Here is a tiny trained network, its code and every weight. The questions are about switching its units off for an input and a target symbol, where a switched-off unit gives its printed mean instead of its output.

import numpy as np


def w(rows, s, z=0):
    codes = np.array(rows[::2]) - 128.0
    scale = np.full(codes.shape[1], s)
    scale[-1] = z or s
    return codes * scale


def norm(h):
    return h / np.sqrt((h * h).mean(-1, keepdims=True) + 1e-5)


def f(y):
    return np.maximum(y, 0)


def softmax(a):
    e = np.exp(a - a.max(-1, keepdims=True))
    return e / e.sum(-1, keepdims=True)


def log_softmax(a):
    a = a - a.max(-1, keepdims=True)
    return a - np.log(np.exp(a).sum(-1, keepdims=True))


def net(x, mask):
    ids = ['βγδεζηλμξπστφψ'.index(c) for c in x.split()]
    T = len(ids)
    res = E[ids] + P[:T]
    u = 0
    for l in range(3):
        r = norm(res)
        for j in range(3):
            rows = slice(3 * j, 3 * j + 3)
            q, k, v = (r @ M[l][rows].T for M in (Q, K, V))
            z = softmax(np.where(np.tri(T) > 0, q @ k.T / 3**0.5, -1e9)) @ v
            o = O[l][rows]
            res = res + np.where(mask[u + j], z, o[:, -1]) @ o[:, :-1]
        u += 3
        y = f(norm(res) @ A[l][:, :-1].T + A[l][:, -1])
        res = res + np.where(mask[u : u + 8], y, B[l][:, -1]) @ B[l][:, :-1]
        u += 8
    return log_softmax(norm(res)[-1] @ U[:, :-1].T + U[:, -1])


Q, K, V, O, A, B = {}, {}, {}, {}, {}, {}
E = w([
[127,103,104,89],'β',
[73,64,132,144],'γ',
[150,84,246,131],'δ',
[176,51,129,26],'ε',
[89,162,144,206],'ζ',
[70,123,112,144],'η',
[174,94,64,174],'λ',
[110,114,111,129],'μ',
[96,138,60,131],'ξ',
[58,79,114,156],'π',
[231,128,56,22],'σ',
[89,178,91,146],'τ',
[155,104,151,78],'φ',
[218,135,208,186],'ψ',
],0.013)
P = w([
[32,96,145,139],'0',
[25,112,112,139],'1',
[4,101,117,147],'2',
[9,93,114,140],'3',
[30,93,111,123],'4',
[42,93,123,133],'5',
[63,95,120,121],'6',
[76,115,106,105],'7',
[97,121,103,97],'8',
[112,120,106,102],'9',
],0.0013)
Q[0] = w([
[160,61,168,233],'0.h0',
[239,94,161,101],'0.h0',
[114,44,94,82],'0.h0',
[80,61,255,83],'0.h1',
[141,173,58,206],'0.h1',
[88,216,140,243],'0.h1',
[105,149,122,110],'0.h2',
[117,249,140,190],'0.h2',
[118,196,102,83],'0.h2',
],0.0072)
K[0] = w([
[131,59,127,222],'0.h0',
[202,119,118,113],'0.h0',
[129,83,100,77],'0.h0',
[177,83,115,198],'0.h1',
[2,173,184,101],'0.h1',
[54,211,219,109],'0.h1',
[128,153,119,157],'0.h2',
[103,187,142,173],'0.h2',
[123,199,118,130],'0.h2',
],0.0095)
V[0] = w([
[106,134,219,160],'0.h0',
[47,187,213,51],'0.h0',
[120,65,71,235],'0.h0',
[45,166,255,6],'0.h1',
[117,89,103,124],'0.h1',
[131,7,94,138],'0.h1',
[66,163,104,137],'0.h2',
[49,150,96,75],'0.h2',
[103,78,169,165],'0.h2',
],0.0036)
O[0] = w([
[98,105,147,106,109],'0.h0',
[122,81,96,215,114],'0.h0',
[95,96,94,1,163],'0.h0',
[116,35,163,68,102],'0.h1',
[112,124,136,149,176],'0.h1',
[136,216,91,123,253],'0.h1',
[140,172,180,148,100],'0.h2',
[106,95,100,117,157],'0.h2',
[146,118,86,121,170],'0.h2',
],0.0033,0.0018)
A[0] = w([
[139,84,74,145,126],'0.n0',
[17,129,155,217,252],'0.n1',
[69,71,242,66,107],'0.n2',
[98,190,48,128,109],'0.n3',
[73,78,45,90,126],'0.n4',
[173,152,188,140,112],'0.n5',
[127,132,2,26,113],'0.n6',
[117,169,245,245,57],'0.n7',
],0.0058,0.0038)
B[0] = w([
[81,140,121,161,171],'0.n0',
[74,157,91,2,254],'0.n1',
[220,171,114,72,203],'0.n2',
[148,160,197,118,175],'0.n3',
[88,165,168,169,227],'0.n4',
[144,146,205,136,161],'0.n5',
[87,95,173,157,238],'0.n6',
[45,28,138,144,181],'0.n7',
],0.0054,0.005)
Q[1] = w([
[135,138,131,98],'1.h0',
[252,143,130,106],'1.h0',
[200,62,114,115],'1.h0',
[101,185,118,166],'1.h1',
[162,152,131,73],'1.h1',
[198,102,121,106],'1.h1',
[149,147,142,114],'1.h2',
[194,126,120,156],'1.h2',
[120,89,116,154],'1.h2',
],0.011)
K[1] = w([
[161,183,182,141],'1.h0',
[162,168,245,2],'1.h0',
[129,79,195,44],'1.h0',
[118,64,85,196],'1.h1',
[165,119,107,86],'1.h1',
[174,162,157,94],'1.h1',
[143,141,108,182],'1.h2',
[98,74,83,82],'1.h2',
[59,166,152,101],'1.h2',
],0.0088)
V[1] = w([
[197,138,45,192],'1.h0',
[99,202,192,128],'1.h0',
[138,231,120,103],'1.h0',
[169,68,42,233],'1.h1',
[135,43,80,194],'1.h1',
[59,127,132,202],'1.h1',
[126,52,87,139],'1.h2',
[96,156,254,46],'1.h2',
[126,168,91,165],'1.h2',
],0.0041)
O[1] = w([
[127,236,120,252,28],'1.h0',
[110,61,117,111,141],'1.h0',
[129,84,216,73,99],'1.h0',
[93,34,152,60,19],'1.h1',
[101,42,161,95,84],'1.h1',
[108,168,190,119,113],'1.h1',
[158,133,15,191,122],'1.h2',
[103,222,241,156,255],'1.h2',
[115,78,92,127,74],'1.h2',
],0.0036,0.0033)
A[1] = w([
[42,217,144,65,94],'1.n0',
[118,149,136,115,33],'1.n1',
[84,69,254,149,121],'1.n2',
[103,129,185,219,84],'1.n3',
[145,71,160,143,95],'1.n4',
[194,70,238,32,3],'1.n5',
[112,190,216,144,130],'1.n6',
[104,62,85,156,202],'1.n7',
],0.006,0.0018)
B[1] = w([
[108,87,180,117,242],'1.n0',
[116,92,141,134,133],'1.n1',
[171,64,2,95,225],'1.n2',
[153,148,122,49,163],'1.n3',
[168,121,205,140,156],'1.n4',
[132,231,161,222,253],'1.n5',
[155,12,140,162,206],'1.n6',
[94,230,110,163,153],'1.n7',
],0.0059,0.0049)
Q[2] = w([
[216,145,145,127],'2.h0',
[196,98,171,102],'2.h0',
[147,71,116,119],'2.h0',
[173,6,190,106],'2.h1',
[124,124,84,114],'2.h1',
[177,63,218,158],'2.h1',
[133,127,98,59],'2.h2',
[149,116,84,140],'2.h2',
[192,189,122,135],'2.h2',
],0.014)
K[2] = w([
[128,175,101,239],'2.h0',
[99,135,100,220],'2.h0',
[110,57,116,178],'2.h0',
[119,23,222,41],'2.h1',
[98,141,88,175],'2.h1',
[168,80,247,44],'2.h1',
[121,170,121,68],'2.h2',
[94,128,100,132],'2.h2',
[148,198,87,177],'2.h2',
],0.012)
V[2] = w([
[124,1,199,86],'2.h0',
[141,147,205,56],'2.h0',
[108,146,176,157],'2.h0',
[84,134,125,199],'2.h1',
[101,134,187,128],'2.h1',
[116,151,139,192],'2.h1',
[170,159,122,69],'2.h2',
[163,71,165,35],'2.h2',
[168,124,196,79],'2.h2',
],0.0054)
O[2] = w([
[188,78,103,203,255],'2.h0',
[250,82,76,216,251],'2.h0',
[118,110,131,150,169],'2.h0',
[126,231,156,76,110],'2.h1',
[72,81,60,107,192],'2.h1',
[70,225,156,106,137],'2.h1',
[55,75,168,72,140],'2.h2',
[54,252,116,19,229],'2.h2',
[43,162,143,71,242],'2.h2',
],0.0032,0.0019)
A[2] = w([
[94,88,69,86,208],'2.n0',
[102,180,180,39,104],'2.n1',
[93,85,67,245,253],'2.n2',
[54,107,130,102,126],'2.n3',
[100,175,192,155,129],'2.n4',
[198,95,151,144,219],'2.n5',
[172,85,90,126,87],'2.n6',
[110,140,53,159,171],'2.n7',
],0.011,0.0048)
B[2] = w([
[203,113,57,165,219],'2.n0',
[46,184,148,150,229],'2.n1',
[12,183,181,170,215],'2.n2',
[221,101,163,109,225],'2.n3',
[170,72,129,173,196],'2.n4',
[112,157,86,86,255],'2.n5',
[174,153,111,254,145],'2.n6',
[94,152,59,106,159],'2.n7',
],0.0079,0.0065)
U = w([
[192,165,40,121,167],'β',
[85,96,59,67,160],'γ',
[107,131,236,92,79],'δ',
[147,6,136,148,138],'ε',
[88,76,146,20,117],'ζ',
[155,87,53,200,156],'η',
[79,194,73,184,118],'λ',
[106,57,185,195,81],'μ',
[211,247,147,148,1],'ξ',
[73,46,98,124,144],'π',
[127,212,106,33,125],'σ',
[146,78,76,75,209],'τ',
[202,149,158,229,96],'φ',
[199,111,180,80,221],'ψ',
],0.015,0.0077)

Each question gives the input, a string of symbols that net reads in full, and the target symbol t.
The units are the heads (3 rows each of Q, K, V and O) and the neurons (one row each of A and B). Each row of codes is followed by its name. A weight is (code - 128) times the scale printed after its matrix; where a second scale follows, it is the last column's (O, A, B and U).
mask holds one flag per unit, layer by layer, with each layer's heads first. A switched-off unit (its flag False) gives its mean, the last column of its rows in O or B, instead of its output. The means were averaged over made-up inputs and are rounded, as every weight is.
A unit's drop is (log p(t) with every unit on - log p(t) with that unit switched off) / (log p(t) with every unit on - log p(t) with every unit switched off).
The circuit of an input: a set's keep is (log p(t) with only the set's units on - log p(t) with every unit switched off) / (log p(t) with every unit on - log p(t) with every unit switched off). Starting from the 12 units with the biggest drops (on a tie, the unit counted first), units are removed one at a time, each time the one whose removal leaves the highest keep (on an exact tie, the one counted first), for as long as the keep stays at least 0.8.
units of the circuit, in order: the units of the circuit, biggest drop first
top k neurons: the k neurons with the biggest drops, biggest first
k most important neurons of layer l: the k neurons of layer l with the biggest drops, biggest first
which heads matter: for each layer, one digit per head in row order, 1 if its drop is at least 0.15 and else 0, layers parted by /
drop when u is switched off: that unit's drop, to one decimal
input σ μ φ δ δ ζ ψ π, target γ: units of the circuit, in order => (1.n5 0.n1)
input ξ φ λ γ, target λ: units of the circuit, in order => (1.h0)
input γ σ γ, target τ: units of the circuit, in order => (2.n0 0.n1 2.n3 0.n2)
input ξ π σ φ δ ξ τ, target δ: top 2 neurons => (2.n1 0.n1)
input δ δ λ ζ β γ φ, target φ: which heads matter => 010 / 000 / 101
input β π ε ξ ζ η φ ξ ε ε, target σ: 3 most important neurons of layer 1 => (1.n5 1.n6 1.n2)
input λ η γ, target λ: 4 most important neurons of layer 0 => (0.n1 0.n6 0.n4 0.n5)
input ε τ ξ, target μ: 2 most important neurons of layer 0 => (0.n3 0.n7)
input φ ε η δ π δ γ γ, target τ: top 2 neurons => (2.n0 1.n5)
input δ ε ξ, target μ: top 2 neurons => (1.n0 0.n3)
input δ λ ζ δ φ ε, target φ: which heads matter => 110 / 010 / 001
input λ δ η δ δ ψ δ β ψ, target ψ: top 2 neurons => (2.n2 1.n2)
input δ ζ σ ζ η β ε, target σ: which heads matter => 000 / 000 / 001
input β σ ε δ λ ψ, target ψ: 2 most important neurons of layer 0 => (0.n7 0.n5)
input δ ξ δ β φ, target ξ: which heads matter => 000 / 000 / 000
input ξ γ ε λ π δ τ δ ε η, target δ: 3 most important neurons of layer 1 => (1.n0 1.n2 1.n5)
input β η λ π σ τ η φ, target φ: top neuron => (0.n1)
input λ ε ξ μ, target μ: top 2 neurons => (1.n0 1.n6)
input π σ λ ξ ε, target λ: top 4 neurons => (2.n1 1.n5 1.n6 0.n1)
input π ψ λ ε, target λ: top 3 neurons => (2.n1 0.n1 1.n5)
input σ η φ, target ξ: top neuron => (1.n5)
input η ε μ δ, target ψ: top 2 neurons => (1.n2 1.n5)
input ε π β τ φ ε τ, target δ: top 3 neurons => (1.n2 1.n0 2.n1)
input δ β δ, target ψ: 4 most important neurons of layer 2 => (2.n0 2.n2 2.n5 2.n1)
input φ ξ φ ζ σ β ζ, target π: 2 most important neurons of layer 2 => (2.n0 2.n5)
input β τ τ β μ, target ε: 2 most important neurons of layer 1 => (1.n5 1.n0)
input γ τ λ φ ζ μ, target μ: 2 most important neurons of layer 2 => (2.n2 2.n3)
input β σ β φ δ ε γ ψ σ π, target γ: most important neuron of layer 1 => (1.n5)
input π σ η, target ζ: drop when 2.n2 is switched off => 0.2
